In the rows, zero is written as 128.
Rows near named flat spaces through zero (a row that begins with a name and a colon came from that space)
tm-fc: [118  53  99 132 139 155 109 142 128 141 135 163 139  96 149 100 129 171
 172 170 204 123 111 187 182 140  76 164 150 126 162 161 146]
br-gq: [167 143 140 164 117 130 219 111  81 139 144 109 105 117 122 169  98 148
  69  66 118 150 141 116  41  78 114 174 157 121  74 128 155]
ls-cm: [ 75 183 145 135 124 115 123 130 120 122 126 100 105 147  87  71 124 159
 133 123 121  91 142 158 135 155 103 176 144 166 129 117 105]
rp-dm: [161  83 101 168 113 154 131 125  52 148 146 104 168  69  88 171 166 114
 114 158 144  93 154 110 106 152 143 158 110 108 154 119 172]
sg-sm: [110 146 173 141 157 105 108 112 152 152 104 119 188 152  17 113 178 137
 151 156 108 105 157 142 129 213 149 162  82 139 221 128 101]
rp-dm: [112 115 153 122 166 107 149 120 185 167 125 162 112 157  85 110 137 163
 121 114 135 144 126 156 112 120  97 201 125 126 164 141 115]
dh-zh: [167 131 111 121 108 179 128 128  95 104 127  95 100 122 169 160 105  94
 150 118 177  79 151 151 152 163 110  86 125 130 153 154 111]
ls-cm: [120  85  95 132 133 143 130 160  95 118 162 136 145 103 133  85 111 119
 145 154 149 104 122 159 184 128  81 117 153 104 126 163 121]
br-gq: [113 142 144 150 109 116 154 115 119 149 124 116 132 126 117 134 131 184
 110 134 142 154 110 144  89 117 124 201 150 136 131 115 151]
tm-fc: [136 143 164 151 141 149 111  93 125 120  70 154 111  93 146 123 133 168
 164  94 143 126 186 155 129 177 139 147 105 188 127 141 145]
rp-dm: [130 150 176 139 200  99 122 109 153 136  95 183 102 122  68 115 153 133
 125  49  57 111 187  80  93 142 166 158  87 164  98 114 121]
dh-zh: [116 123 150 125 167 123 130 132 151 138 113 185  85 122 150 109 116 178
 146  88 148 122 125 148 144 130 110 200 144 135 135 150 114]
sg-sm: [107 157 105 106 100 124 119 143 124 105 140 110  75 142 189 131 103 135
 114 117 130 129  83 102 120  77 135 119 166 138  67  92 134]
dh-zh: [136 131 132 126 149  96 190 152 119 131 157 102 140 143  81 115 116 113
 104 120  87 128 102 110  93  89 125 125 137 104 105 137 127]
sg-sm: [159 165 168 127 137 125 156 101 144 128  88 124 100 123 143 152 125 116
 121  86 102 141 164 124  92 131 160 121  88 146 126 143 133]
ls-cm: [156 125 130 108 142 130 120 124 152 124 115 136 110 137 147 162 133 100
 132 109 120 127 128  97 116 122 159  92 103 127 128 123 127]
tm-fc: [ 94 122 147 132 208  92 138 134 153 134 110 156  82 117  52  54 145 173
 144  79  81 101 149 112  88  99 121 176 118 203  54 108 160]
rp-dm: [ 97 145 146 122 151 131 141 129 154 140 132 124 104 160  74  67 118 132
 139 120 141  90 166 196 159 164  60 166 124 142 175 165  80]
rp-dm: [137 140 143 107 142 112 102 120 168 132 110 136 134 156 120 162 151 110
 132 125 107 135 117  88 115 139 176 105  98 124 152 105 115]
ls-cm: [162 164 145 113  80 164 129  83 162 121  95  89 122 165 167 177 116  90
 126 130 156 158 165 163 119 157 126  58  94 143 170 141 111]
tm-fc: [139 159 177 101 161 104 104 103 211 136  88 155 133 195 107 171 146 133
 144  97 112 153 118  96 104 159 176 114  98 138 175 108  90]
br-gq: [133 140 111 136 113 126 152 159  76 106 177  79 175 154  85 127 107  99
 120 144 119  94 104 117 139 145 112  91 163  90 136 131  91]
rp-dm: [103 129 126 149 107 141 136 102 126 138 116 108 121 107 105  76 133 136
 118 144 127 144 185 182 120 122  84 133 114 176 102 133 160]
tm-fc: [127 149 120 135  75 135 143 114 114 116 130  56 173 141 110 121 126 101
 118 177 121 152 137 152 114 131 121  60 119 142 124 123 143]
tm-fc: [136 115 119 116 126 149  96 116 148 137 117 117 118 147 118 161 150 128
 147 141 169 107 129 130 123 156 131 129 113 145 171 109 128]
sg-sm: [114 133 108 127  89 131 123 136 112 115 145 127 141 114 176 106 109 103
 110 153 116 155 126 141 165 106 115  92 142 102 104 140 124]
tm-fc: [104 129 113 130 113 115 137 143 119 127 158 128 139 133 129  99 114 125
 104 141 111 145 112 131 140  98 106 128 156 107 100 126 121]
dh-zh: [129 131 148 115 164 115 124 120 174 120 102 176  89 149 157 135 113 173
 143  71 127 156 107 104 103 100 140 133 147 164  79 110 132]
dh-zh: [113  77 121 140 161 137  86 126 137 131 112 185 140  98 124 100 145 175
 169 132 153 130 136 138 156 144 117 147 135 161 116 125 151]
sg-sm: [115 144 123 107 146 132 115 144 141 111 139 120  94 169 114 117 113 127
 145 105 142  83 116 126 141 140 107 121 148 142 129 118  90]
br-gq: [106  60 109 157 154 127  94 160  85 127 147 136 241  86  46  64 161 141
 187 211 140  93 126 159 201 198 110 120 128 117 179 155 133]
rp-dm: [107 126 132 122 151 126 127 159 118 103 126 143 123 116 150  70  99 158
 176 130 147 102 107 165 185 146 102 132 156 137 126 166 109]
br-gq: [139  92 124 120 162 149 121 138 127 133 110 143  95  85 139 105 137 126
 170 132 160  81 153 164 164 152 113 149  97 142 160 170 140]
br-gq: [ 91 219 171 159  71  99  79  81 131 131 113 154 178 154 128 155 146 129
  68 113  56 193 162  81 120 161 186 139 128 110 125  72  88]
tm-fc: [132 183 175 141 122 119  87  78 155 124  76 139 150 143 108 159 158 120
 124 100  80 156 183  91 100 175 191  97  81 166 131  91 120]
dh-zh: [139 110 142 104 156 115 148 114 203 147 114 165  96 164 144 144 121 149
 122  98 136 180 106 126  93  80 120 134 128 137 114 126 135]
ls-cm: [151 148 138 105 146 119 168 137 155 116 147 137 107 174 136 133  89  81
 105  80  96 136 130 116 126 101 110  77 134  96 110 153  78]
rp-dm: [170  74 115 114 169 152 133 157 125 133 153 153 137 144 120 167 119 119
 163 123 188  77 101 136 166 168 104 140 141  76 209 169  84]
ls-cm: [ 59 124 125 164 145  95  62 141  90 115 123 129 204  94  37  51 178 177
 165 178  85 104 127 102 148 171 159 143 135 180  94  75 159]
tm-fc: [154 123 107 128  76 150 142 107 128 134 142  94 151 137 144 161 125  70
  90 155 128 165 151 137 117 111 117  64 110 102 134 131 134]
br-gq: [155 157 126 124  53 160 122 109 113 122 122 136 127 103 252 172 101  69
  95 142 137 172 155 153 181 135 139  88 111  62 164 172 101]
rp-dm: [ 88 172 168 127 174  97 106 138 135 118  97 138 113 120  83  63 143 146
 163 111  85  79 153 131 152 174 150 162 102 167 137 135 107]
sg-sm: [135  63  76 124 101 152 133 134 118 142 143  99 127  95 149 130 140 126
 128 186 173 142 107 149 118  80 104 115 128 135 111 123 194]
rp-dm: [118 134 116 158 119 131 137 152  55 109 162 119 160 103 109 101 111 124
 122 129 114  94 137 128 158 149 110 134 161 104 113 140 110]
dh-zh: [132 175 163 146 133  86 191 131 112 119 138 105 164 150  83 118 107 128
  95 100  60 157 118 103  82 108 145 116 143 115  89 129 116]
tm-fc: [130 164 125 117  88 137 139 138 108 110 136  67 133 156 147 148 107 123
 135 152 157 111  93 144 133 147 127 110 149 118 159 129 108]
rp-dm: [176  94 109 118 146 169 195 142 114 143 160 138  40 134 169 172  81 134
 112  67 204  88 120 160 113  96  57 192 166  95 146 173 111]
dh-zh: [117 112 104 119 145 133 119 135 140 110 137 146  84 144 145 119 109 161
 135  90 143 130 104 105 107  81 107 116 172 170  46  91 145]
ls-cm: [193 104 123 154 138 147 109  97  93 116 105 136 162  73 111 181 165  56
 116 102  66 131 207  51  89 137 199  32  59 145  77 105 175]
sg-sm: [115 178 177 132 136 108  79  97 170 117  92 146 190 179  81 135 149 130
 147 120  89 153 151 106 136 201 171  84 106 148 163 103  81]
ls-cm: [ 98 106 103 160 125 102 132 162  61 123 168 145 172  72 115  80 130 137
 107 153  83 129 110 102 149  98 132 153 161  96  71 122 152]
br-gq: [148 113  98 163  88 136 111 121  60 128 150 100 183  95 108 183 159 111
  96 154 112 131 128  66  92 127 174 112 131 111 104  76 169]
tm-fc: [ 95 169 144 134 113 102  99 119 136 119 120 111 169 155  89 113 146 133
 125 146  89 143 125 105 121 149 158 108 126 146 121  89 118]
dh-zh: [147 111  96 128  98 154  95 112 120 122 134 119 133 125 147 171 142  93
 112 136 132 137 143  94 115 117 144  72 118 133 103  91 148]
dh-zh: [155 131 120 121 131 157 160 141 103 107 137 101  94 133 147 134  91 116
 145 103 164  85 132 155 137 138  93 110 144 130 132 161 109]
sg-sm: [161 145 150 123 126 162 124  98 155 105 103 133 144 156 137 131 104  79
 149 104 131 138 196 167 162 181 103  30  98 141 155 171  81]
br-gq: [102 149 148 127 148 123  79 121 148 123 110 154 136 141  99 101 146 126
 150 121 110 105 161 129 164 181 136 128 109 145 155 123  93]
sg-sm: [126 156 120 145  89 141 134 123  78 123 129 113  82 103 185 164 114 168
 105 104 154 120 111 113  99 108 140 189 166 136  94  99 153]
tm-fc: [141  80 117 112 213 115 149 185 105 133 142 155  66  92 118 119 129 162
 169  94 151  39  78 103 130 113 134 214 142 120 131 148 140]
br-gq: [163  94 105 141 115 172  72  99 102 135 100 145 111  64 164 184 171 100
 133 130 147 108 184  98 125 151 171 117  77 146 132 106 175]
br-gq: [ 97 129 125 121 105 108 104 118 176 125 137 132 187 189 111 122 127 153
 126 162 127 198  83 123 125 115 121  85 162 133 115  90 118]
sg-sm: [128  82  81 107 137 118 131 152 124 133 138 113  78  79 154 117 148 106
 116 148 108 121 101  87  95  38 152 116 108 144  51 102 206]
sg-sm: [ 79 181 145 141  85 113  33  98 136 114  99 109 213 143  84 109 178 109
 139 188  79 146 163 108 160 205 185  69  90 156 154  75 112]
rp-dm: [130 108 130 139 156 116 113 161  85 137 140 127 171 103  81 137 159 139
 159 159 138  65  99 110 155 185 160 184 123  91 202 137 116]
ls-cm: [163  85  78 100 144 174 115 174  91 101 164  84 120 137 119 143 117  75
 179 151 190  23 110 137 180 171  97  71 132 108 181 154  97]
dh-zh: [145  86  97 128 138 176 135 148  92 123 146 124  95 101 143 116 109 122
 159 129 196  62 146 181 174 154  67 145 140 123 161 174 119]
sg-sm: [150  98 108 127 134 140 113 116 124 129 108 121 106  88 136 148 156 113
 132 128 121 125 147  95  91 100 161 100  91 166  83 101 191]
ls-cm: [ 92 181 135 155  57 107 134 122  87 130 142  64 187 144 107 137 134 163
  99 182 124 156  87 130 104 140 147 163 164 116 143  89 134]
dh-zh: [ 46  78 110 146 176  84 114 169 122 152 159 173 144  96  57  18 152 203
 141 163 114 113  94 143 155 100  89 234 167 139  97 117 155]
ls-cm: [ 81 143 126 134 130 101  80 142 114 112 121 129 155 107 109  80 152 142
 146 157  88 118 118 101 150 139 164 122 127 152  96  95 142]
ls-cm: [124 109 132 138 155 113 105 125 125 147 111 143 123 104  99 151 171 171
 139 127 129 113 110  85  89 129 175 191 116 151 128  86 170]
br-gq: [106 195 146 142  61  90 144 119 107 135 137 112 154 129 169 155 123 129
  59 143  75 193  96  94 103  94 179 159 146  77 112 101 126]
[116 131 114 131  64 134  81 102 141 134 122 124 173 139 167 168 146 135
 111 178 144 191 106 117 128 127 155 105 135 118 139  86 144] : br-gq
[102 130 118 141  94 129 106 129 103 145 139  75 185 123  67 114 167 114
 130 208 136 103 135 154 146 178 128 145 106 117 200 121 130] : rp-dm
[127 166 144 134 103 102 146 134 106 108 125  69 194 138 100 121 129 108
 129 166  85 144 108 115 116 142 167  70 119 123 127 124 130] : tm-fc
[164 114 126  87 142 147 167 118 195 123 116 150  52 158 204 142  82 110
 125  78 152 168 127 152 113  63  90  76 128 140  89 160 126] : br-gq
[170 119 141 132 139 120 121  99 152 135 110 168 143 130 139 194 145 106
 102  89  88 180 141  58  80 105 186  88 102 119  96  99 145] : dh-zh
[ 67 143 156 135 151  93  32 105 174 141  86 184 163 124  83  91 191 161
 150 147  82 144 152  98 150 175 183 156  92 169 139  77 129] : br-gq
[130 177 112 104  89 143  87 138 100 106 126  82  86 126 178 167 134  81
 125 137 130  72 121  94 144 148 175 109 109 118 148 103 112] : dh-zh
[104 152 149 107 145 124 140 121 174 132  98 127  58 139 146  85 116 155
 144 108 141 123 138 175 126 115 101 161 117 174 124 146 130] : rp-dm
[ 96 188 130 154  96 110 147 145  52 125 154  78 118 105 102 109 128 129
  88 130  92  81 132 115 116 134 139 195 145 112 117 111 123] : rp-dm
[137  78 122 101 198 135 120 145 166 124 112 161  89 114 119  85 132 119
 179 112 138  91 144 145 155 125 107 105  98 161 122 160 136] : br-gq
[ 85 173 150 136 143  96  96 137 102 143 109 112  99  99  85 112 176 157
 130 132  97  63 128  96 114 160 185 233 102 149 152  91 140] : br-gq
[124 158 135 126  99 133 123 115 131 119 116 110 127 136 152 133 121 122
 123 134 128 144 135 139 130 135 134 107 125 136 129 125 123] : sg-sm
[103 149 134 114 118 109 119 140 149 122 138 121 150 171 124 121 119 143
 133 147 131 141  83 130 143 135 128 126 154 113 149 119  96] : tm-fc
[144  94 115 126 170 120 182 170  96 121 155 111 124 106  97  93 111 118
 144 126 123  84 109 137 131 107 103 129 136 114 114 168 136] : br-gq
[119  70 124 130 157 130 126 151 131 148 131 144 161 111 103 101 142 171
 177 177 183 109  96 178 169 161  99 182 135 114 200 166 132] : rp-dm
[ 90 164 130 150 123  97 160 151  83 107 158  97 147 135  81  73 106 152
 110 121  85 119 110 119 112 109 112 139 176 139  64 110 125] : dh-zh
[167 167 147 144 112 143 169  98 115 119 129  99 132 151 101 157 110  76
  90  82  93 135 192 122  89 138 120  73 109 129 113 135 106] : ls-cm
[146 101 122 109 144 148 119 133 149 132 123 128 120 140 131 141 130 120
 161 140 172 103 123 152 151 154 113 119 115 125 182 151 114] : rp-dm
[ 78 109 118  82 185  84 144 181 179 134 142 123  73 156 106  57 122 175
 161 142 138  98  42 139 128  71 104 180 154 150 110 126 137] : dh-zh
[101 121 142  85 168 121 104 132 213 130  98 160  82 159 146  81 124 148
 174 127 150 130 117 169 163 127 104 127 113 163 147 149 111] : br-gq
[150 120 124 107 122 148 132 108 165 128 102  91 104 149 134 151 133 122
 147 135 160 136 130 144  94 119 125  85 103 173 131 120 156] : sg-sm
[111 123 113 154 105 147  85 119  87 125 124 134 141  87 132 121 147 139
 133 145 137 112 158 129 150 157 133 145 129 144 122 110 146] : tm-fc
[136 131 136  75 156 131 100 128 199 130  91 156  43 143 198 148 130 122
 156 104 151 118 111 123 139 113 153 129  96 144 146 133 122] : ls-cm
[137 105 127 146 156 135 158 129 132 119 165 189 148 156 107 101  83 123
 109  71 113 154 158 139 149 115  58  98 175 104  85 157  80] : rp-dm
[157 133 156 120 144 136 118  98 180 117  97 148 149 177 125 164 121 135
 152  97 138 165 136 121 111 153 138  67 122 154 136 122 108] : sg-sm
[117 154 163  93 171  95 106 119 207 139  91 150  87 180 117 150 148 161
 146  96 121 133  93  92  91 124 173 158 111 160 143  92 118] : ls-cm
[146  98 121 126 158 111  97 134 123 138 115 145 131  99 118 176 174 139
 138 128 114 114  97  50  90 118 205 149 105 133 118  82 173] : ls-cm
[155  32  91 107 156 161 104 147 145 146 126 167 111  93 177 153 142 147
 179 160 214 110  90 150 164 125 114 151 125 114 176 155 159] : ls-cm
[149 155 172 147 140 125 215 107 138 134 125 159 103 142 141 115  72 148
  94  53 115 174 165 173 104 103  75 156 152 118 102 184 101] : br-gq

Rows near named flat spaces through zero (a row that begins with a name and a colon came from that space)
przp: [164 169 145 130 139 146 214 128  96  99  82 124  51 192 135 110 162 158
 152  80 114 154 124 203  87 152 136 121  97 134 164 121 153]
tlfr: [170 112 164 225  95  90 207  88   4  65 119 171  13 156  74 143 121 192
 241 124 118 147 136 185 115 120 108  59 125  96 139 181 203]
zbbz: [ 50  62 152 154  85 113 112 144 107 117 184 118 103  55 113 112 110 145
 118 176  81  80 158  70 141 145 160 125 161 142  94 151 112]
tzcc: [146 151 142 121 130 138 179 136 118 120 103 124  92 162 135 112 149 147
 138 101 116 139 130 167  98 146 137 124 105 128 145 125 132]
fscq: [122 164 161 121  89 134 135  71  99 149 109 147 145 116 125 147 100 139
 159 179  99  96 142 134 122 152 136 114 136  85 140 119 143]
tlfr: [167 139 180  75  62  88 111  87 153 198  66 142 174  86 131 125  65 176
 153 181  99  62 134 100 110 156 156 118 130  37 117 126  99]
zbbz: [157 102 127 110 147  44 135 163 149 145  74 131 138 128 118  84 129 191
 178  88 128 106 109 165 118 143 151 131 124  75  82 113 108]
fscq: [155 133  78 156 185 137 120 146 134  92 132 128 126 169 131 140 160  96
 130  78 179 185 102 150 145  94  90 130 112 157 129 131 145]
tzcc: [126 107 100 178 173  83 128 130  63  80 123 152 104 132 106 132 144 149
 177  89 146 146 126 192 129 112 102 114 141 127  95 125 162]
tzcc: [112 119 116 159 154 116 174 175 125 125 167 112  87 191 101  96 178 146
 147  82 145 182 107 163 158 117 138 125 124 172 166 127 170]
pgjn: [135 141 127 123 141 105 147 111 113 125 106 141 125 147 112 125 128 139
 161 128 119 109 116 166 128 135 138 137 142 107 126 103 143]
pgjn: [169 175 162 112 105 123 133  95  79 198  91 133 107 154 131 136 116 194
 108  92 154 190 144 197 113 115 108  94 121 139 222 117 196]
pgjn: [ 91 107 122 149 130 170 127 148 114  91 176 120 108 108 139 136 143  93
  87 131 122 138 153 101 116 122 117 128 124 176 118 150 113]
przp: [158 131  85 110 195  91  94 151 138 127  52 103 108 137 158 104 148 172
 105  35 163 166 101 197 129 126 120 149 126 148 127  87 140]
tzcc: [147 113 124 158 124 147 127 116 101  79 108 117  57 113 143 140 122 134
 114 112 128 141 130 121 120 124 115 118 123 151 130 153 136]
tlfr: [137 110 132 109 112  64  85 135 174 184  87 111 160 103 128  99 103 186
 154 129 131 110 102 108 165 144 155 129 138  81 115 116 122]
zbbz: [159 107 121 138 120 144  88 142 137 136 133 113 110 109 148 141 117 131
  73 100 168 178 134  95 131  94  96 110 114 165 151 162 130]
zbbz: [ 80  99 116 163 129 141 101 152 114 134 198 111 114 120 118 130 143 122
  89 120 150 175 137 106 167 100 116 119 144 195 161 143 161]
tzcc: [112 172 151 103 112 146 169 107 136 150 105 112 109 159 132 111 136 144
 137 142  93 112 118 151 132 167 166 143 130 123 170  96 145]
tlfr: [174  71 158 120  77  81  96 106 116 168 150 153 119  89  81 150  59 147
 106 166 141 101 134  81 138  73 124 116 173 119 145 158 137]
tlfr: [154 120 169 158  78 142 191 131 110 112 177 167 133 145  98 144 123 105
 181 173 117 119 152  92  95 119 114  84  96  89 111 191 109]
tzcc: [168 117 141 140 104 146 112 104  99  93  87 131  85  84 157 151  98 139
 108 125 126 125 150 110  90 127 104 105 111 121 111 164 111]
pgjn: [ 86  81 120 160 139 143 132 133  68  68 218 171 134  97  93 163 127  61
 112 163 120 100 170 114 101  90 100 128 157 160  80 152 111]
tlfr: [118 133 116 144 126 162 127 139 161  98 137 120 151 123 151 132 141  90
 143 146 124 125 126  82 129 146 122 124  96 113  91 151  91]
pgjn: [153  96 119  96 170  78 153 175 132 120  94 119  80 143 119  87 145 168
 106  61 127 119 117 185  99 122 151 159 141 149 117 101 116]
zbbz: [ 99 122 107 164 150  89 120 128 116 112 119 127 132 131 117 114 143 152
 192 121 127 128 106 151 165 146 135 124 137 105 101 114 152]
przp: [112 134 143 160  95 143 121 105 102 161 190 139 138 141  98 154 118 119
 131 161 148 165 135 107 167  98 109  99 141 148 185 149 180]
tlfr: [149 180 150 100 134 142 191 107 101 133  79 125  79 178 134 115 145 158
 130 100 106 133 127 206  94 153 147 137 121 132 178  93 156]
tlfr: [124 164 135 134 149 154 184 112  65 100 123 140  79 168 124 134 155 130
 126 101 117 148 144 207  93 133 120 127 127 158 163 108 164]
fscq: [ 99 127 127 174 132  89 134 118  88  81  89 148 147  95 138 117 136 163
 235 137  98  95 138 154 114 182 127  98 106  49  37 136 113]
przp: [115 102 101 145 170  76  90 151  98 110  80 116 107  94 148 103 140 189
 135  63 139 145 130 182 124 140 121 125 132 132  90 111 137]
tlfr: [ 93 110 122 172 132 101  95 109  62 106 141 155 144  84 119 147 118 142
 162 138 129 125 153 147 129 125 101 101 143 113  88 136 147]
zbbz: [ 91 120 102 171 150  97 128 145 138 121 166 134 166 152  99 116 154 121
 201 137 138 137 101 127 181 131 131 122 132 108 102 125 147]
zbbz: [164 191  96 173 156 154 114  73  98  80  42 121 102 150 172 155 139 140
 182  94 152 177 102 174 141 151  89 103  91 102 134 124 171]
tlfr: [140 121 139 183 101 145 149 102  87  71 135 151 102 114 123 155 117 114
 180 160 117 120 142 103 114 132 105  91 108  98  95 177 125]
przp: [194 207  86  80 178 148 104  79 184 129  23 118 166 171 169 147 126 100
 136 106 152 129  74 162 138 142 119 165 112  91 137  73 124]
fscq: [121  53 107 125 164  94 135 225 158 122 167  96  75 136 114  77 163 149
  69  55 149 158 120 127 131  97 146 151 137 202 127 136 113]
fscq: [119 142 154  56  88 141  91 118 190 202  99  92 152  94 158 112  96 146
  60 155 104  96 128  84 135 153 169 156 140 128 163 101 102]
fscq: [117 128 157 122 100 125 163 125 124 124 134 145 142 119 119 122 122 126
 164 166  91  82 144 116 102 154 147 121 121  86  96 138  99]
tzcc: [122 134 114 117 138 124  85  69 101 103  92 146 143  83 133 162  90 108
 126 163 111  72 130 134 125 133 123 150 165 105  94  98 123]
fscq: [ 98  95 114 180 166 102 179 158  63  66 184 162 103 152  82 123 166 117
 178 109 125 131 141 179 113 111 116 119 139 143  89 136 144]
pgjn: [185  99 141 145 108  91 100 123  96 157 121 141 102 115 111 142  97 175
 115 100 171 171 135 133 128  80  95  91 132 134 159 161 162]
pgjn: [160 160 152  46 143 102 156 158 142 203  72 116 129 160 144  86 143 190
  80  60 130 145 137 212  78 139 150 146 118 138 177  79 128]
przp: [169  98 171  79  93  84 133 136 123 178 128 163 159  98 104 126  87 151
 109 144 122  86 161 124  74 106 132 120 138  93 112 140  91]
przp: [156 133 124 105 156  97 121 132 102 127  66 137 124 115 148 118 128 168
 123  78 134 128 141 192  82 136 117 128 119 112 105 108 119]
zbbz: [112 144 155 114 120  95 178 112 107 108  67 137 113 120 130  97 129 173
 198 142  63  57 132 174  92 195 173 135 126  61  79 100 107]
pgjn: [132 113 135 109 134 125 152 163 143 105 101 116 105 115 150  99 141 143
 118 103 104 106 139 133  85 154 146 138 107 122  90 132  82]
fscq: [147 160 119 162 129 124  90  66  71 137  91 132 104 130 131 162 109 161
 142 114 159 176 118 170 161 113  94 102 142 133 180 118 206]
zbbz: [113 126 133 139 124 172 137 169 123 152 194 111 110 152 132 126 159 118
  62  95 160 206 150 121 128  96 106 110 110 207 192 154 152]
pgjn: [116  90 112 140 125 128  75 135 136 149 214 149 186 107  97 163 108  74
  92 161 168 141 137  71 159  65  95 124 156 156 129 152 129]
fscq: [151 173 163 107  90 160 175  83 126 144 135 159 156 157 111 154 110  93
 155 188 106  96 135 119 107 134 132 122 121  87 149 131 124]
tzcc: [133 133 159 101  84 154 135 140 166 185 152 102 118 139 131 116 121 137
  78 139 128 148 130  86 139 123 147 126 122 156 193 141 132]
przp: [163 166 120 130 149 132 164 118 127 117  78 115  84 182 136 117 149 150
 152  88 135 157  99 179 132 141 133 131 112 128 164 109 160]
tzcc: [122 142 118 156 156 134 176 109  76  81 106 113  23 173 115 119 154 153
 139  92 113 146 107 197 141 136 144 143 150 173 175 100 190]
zbbz: [146 147 107 102 179  80 114 108  94 135  43 121  92 138 135 112 129 188
 123  64 134 132 108 231 124 136 136 154 157 135 146  62 169]
przp: [137 140 119  81 139 164  72 126 134 180 171 146 204 112 138 169 112  73
  26 128 174 158 162 119 105  71  81 136 137 174 160 120 118]
przp: [127 137 137 112 102 146 132 103 166 117 126 138 168 113 129 141 106  84
 154 195  97  65 121  71 128 150 146 141 126  78  89 133  83]
pgjn: [102  83 103 158 134 147  80 146 127 123 219 130 141 109 107 157 124  75
  73 142 166 160 136  73 164  68  96 127 154 193 140 156 139]
fscq: [110 115  86 164 177 119  96 136  95  98 140 125 111 129 127 137 148 126
 118  85 161 171 121 163 152 103  99 129 143 172 128 118 164]
[ 83 149  86 152 194 139 145 162 118  96 130 103 106 171 144 102 194 130
 134  64 139 179 113 193 144 144 127 142 117 176 136  95 157] : tlfr
[147 166 143 116 121 130 142  81  99 120  53 124  89 127 148 130 114 165
 144 123 102 110 125 173 110 162 140 130 129 103 142 103 146] : tlfr
[131 101  99 113 154 124  91 147 156 131 166 137 172 119 116 143 123  80
  90 130 157 125 124 101 137  87 111 150 146 149 110 126 105] : tzcc
[124  92 129 156  91 148  84 116 140 109 156 126 132  74 135 154  95 100
 114 175 129 114 137  39 146 115 114 113 130 125 101 175 104] : zbbz
[120 100 126 105 138 125 134 168 150 144 161 112 109 138 116 108 139 124
  73 107 133 135 127 122 129 107 144 152 144 178 152 121 122] : fscq
[139  88 133 168 123 128 140 131  65 112 186 140  54 139  87 148 124 131
  92 110 154 171 142 139 134  68 103 110 157 197 180 157 181] : fscq
[ 87 112 108 125 135 149  57 117 125 119 161 140 192  63 146 161 108  77
  86 163 133 106 157  86 125 115 101 135 143 137  82 130  95] : tlfr
[121 149 141 137 116 137 151 103 108 106 110 141 129 125 132 134 126 126
 169 153 101 101 136 137 111 157 132 119 118  92 105 129 121] : pgjn
[149 138 140  78  96 168  99 124 196 168 119 103 151 110 158 134 102 102
  61 154 128 116 125  59 128 127 139 146 119 135 152 134  90] : fscq
[139 111  90 154 177 130 112 139  87 125 173 122  69 170  98 145 147 121
  63  65 190 212 113 176 164  52  93 137 166 235 210 116 208] : fscq
[131 187 117 146 131 219 152 113 135 124 186 134 154 191 135 169 158  46
 109 143 161 193 129 111 139 102  87 114  95 168 188 146 153] : zbbz
[183 121 104  94 166  79 105 144 160 160  95 133 154 150 116 120 122 142
 119  84 169 140  99 158 134  94 120 147 138 120 131 103 129] : zbbz
[157 125 119 110 153 131 150 170 152 121 136 140 155 150 132 121 150 103
 119  98 147 140 134 136  90 113 113 131  99 126 103 138  90] : tzcc
[141 140 129 114 113 150  98 109 147 147 116 116 135 115 146 143 109 120
  95 139 137 135 126 100 137 122 122 130 127 136 151 130 127] : fscq
[125  82 124 155 115  90 115 171 163 145 175 130 162 124 103 112 130 132
 163 137 149 139 116  76 162 110 128 108 120 110 101 165 115] : tlfr
[117 132 134 141 115 134 110 113 102 149 158 141 148 120 119 148 119 124
 120 142 143 149 144 126 137 109 107 109 135 138 150 137 152] : przp
[103 122 125 194  81 190  81 102 128 107 181 118 136  91 147 171 111  85
 126 183 144 162 138  27 172 118  92  86 109 141 134 193 137] : pgjn
[150 143 130 121 148 133 177 144 116 112 113 129  94 168 128 115 154 135
 129  90 128 144 127 175  98 130 129 131 112 141 142 121 133] : tzcc
[ 82 113 172 115  82 149 169 136 122 126 172 133 123 103 118 117 122 116
 121 183  71  72 164  92  97 156 162 131 133 123 111 142  92] : zbbz
[168  78 123 118 104  66  61 124 181 168  90 102 114  90 118 115  76 176
 120 133 146 111  86  70 186 110 150 138 161 110 133 134 131] : tlfr
[118 137 108  60 169 127 132 192 213 168 102  73 128 160 158  69 167 143
  64  66 129 141  99 146 134 148 173 183 122 171 154  77 102] : pgjn
[ 84 195 113 153 152 175 162  84  95 101 145 136 136 180 123 149 161  86
 169 150 115 140 117 172 151 149 124 135 131 136 157  94 175] : zbbz
[184 106 171  52  83 100 134 127 176 182 127 161 188 105 104 133  73 111
 108 182 112  50 142  79  83 109 147 143 139  71 102 137  59] : przp
[151 174  87 157 171 139  92  76  91  98  58 118  97 143 157 154 133 143
 141  84 160 177 101 187 154 129  94 124 127 139 155 100 187] : zbbz
[136 127 147 130 104 136 132 108 101 145 125 112  61 132 120 130 113 160
  91 121 127 149 129 137 140 116 136 125 149 169 196 128 173] : tzcc
[104 132 113 141 142 122 128 140 149 111 132 132 173 127 134 120 145 111
 176 140 121 113 121 117 136 151 131 128 112  93  77 128 103] : tzcc
